Here is a tiny trained network, its code and every weight. The questions are about switching its units off for an input and a class, where a switched-off unit gives its printed mean instead of its output.

import numpy as np


def w(rows, s, z=0):
    codes = np.array(rows[::2]) - 128.0
    scale = np.full(codes.shape[1], s)
    scale[-1] = z or s
    return codes * scale


def f(y):
    return y / 2 * (1 + np.tanh(0.7978845608 * (y + 0.044715 * y**3)))


def log_softmax(a):
    a = a - a.max(-1, keepdims=True)
    return a - np.log(np.exp(a).sum(-1, keepdims=True))


def net(x, mask):
    res = np.array(x, float).reshape(1, 2) / 4 @ E
    y = f(res @ A[0][:, :-1].T + A[0][:, -1])
    res = res + np.where(mask, y, B[0][:, -1]) @ B[0][:, :-1]
    return log_softmax(res[-1] @ U[:, :-1].T + U[:, -1])


A, B = {}, {}
E = w([
[2,242,137,181],'x0',
[58,34,51,186],'x1',
],0.0091)
A[0] = w([
[144,101,99,76,75],'neuron 1',
[213,243,176,61,117],'neuron 2',
[91,87,102,174,77],'neuron 3',
[173,86,130,119,82],'neuron 4',
[168,99,133,129,248],'neuron 5',
[63,15,95,163,109],'neuron 6',
[87,75,46,159,118],'neuron 7',
[107,104,115,147,254],'neuron 8',
[204,62,85,110,104],'neuron 9',
[124,88,180,97,105],'neuron 10',
[175,44,141,139,82],'neuron 11',
[40,177,109,173,77],'neuron 12',
[186,100,152,118,206],'neuron 13',
[54,254,145,168,188],'neuron 14',
],0.013,0.0091)
B[0] = w([
[192,132,150,124,143],'neuron 1',
[72,125,211,253,225],'neuron 2',
[167,146,185,162,163],'neuron 3',
[184,152,166,102,160],'neuron 4',
[58,73,44,78,213],'neuron 5',
[100,112,213,205,225],'neuron 6',
[109,150,185,188,205],'neuron 7',
[8,113,39,132,210],'neuron 8',
[210,107,163,86,209],'neuron 9',
[152,136,139,124,137],'neuron 10',
[195,144,192,96,185],'neuron 11',
[231,83,195,65,191],'neuron 12',
[92,68,118,90,204],'neuron 13',
[139,53,108,66,251],'neuron 14',
],0.022,0.014)
U = w([
[88,104,218,227,167],'0',
[183,72,172,10,92],'1',
[7,90,31,81,254],'2',
[208,127,89,199,83],'3',
[99,220,120,109,82],'4',
[137,188,150,91,77],'5',
[124,154,110,128,67],'6',
],0.011,0.0055)

Each question gives the input, the list of numbers given to net, and the class t.
The units are the neurons (one row each of A and B). Each row of codes is followed by its name. A weight is (code - 128) times the scale printed after its matrix; where a second scale follows, it is the last column's (A, B and U).
mask holds one flag per neuron, in row order. A switched-off neuron (its flag False) gives its mean, the last column of its row in B, instead of its output. The means were averaged over made-up inputs and are rounded, as every weight is.
A unit's drop is (log p(t) with every unit on - log p(t) with that unit switched off) / (log p(t) with every unit on - log p(t) with every unit switched off).
The circuit of an input: a set's keep is (log p(t) with only the set's units on - log p(t) with every unit switched off) / (log p(t) with every unit on - log p(t) with every unit switched off). Starting from the 12 units with the biggest drops (on a tie, the unit counted first), units are removed one at a time, each time the one whose removal leaves the highest keep (on an exact tie, the one counted first), for as long as the keep stays at least 0.8.
circuit, biggest first: the units of the circuit, biggest drop first
unit that matters most: the unit with the biggest drop
top k neurons: the k neurons with the biggest drops, biggest first
drop when u is switched off: that unit's drop, to one decimal
input [-8,-8], class 0: unit that matters most	neuron 2
input [-2,3], class 2: circuit, biggest first	neuron 2; neuron 12
input [4,0], class 1: top 2 neurons	neuron 12; neuron 5
input [5,-4], class 1: top 4 neurons	neuron 14; neuron 6; neuron 7; neuron 12
input [0,-3], class 2: top 2 neurons	neuron 6; neuron 7
input [8,7], class 1: top 3 neurons	neuron 12; neuron 14; neuron 2
input [3,1], class 2: top 2 neurons	neuron 9; neuron 11
input [8,5], class 1: top 2 neurons	neuron 12; neuron 14
input [-4,-5], class 0: top 2 neurons	neuron 2; neuron 14
input [6,4], class 1: drop when neuron 12 is switched off	0.8
input [-4,-6], class 0: drop when neuron 2 is switched off	5.6
input [-3,-7], class 0: drop when neuron 2 is switched off	3.9
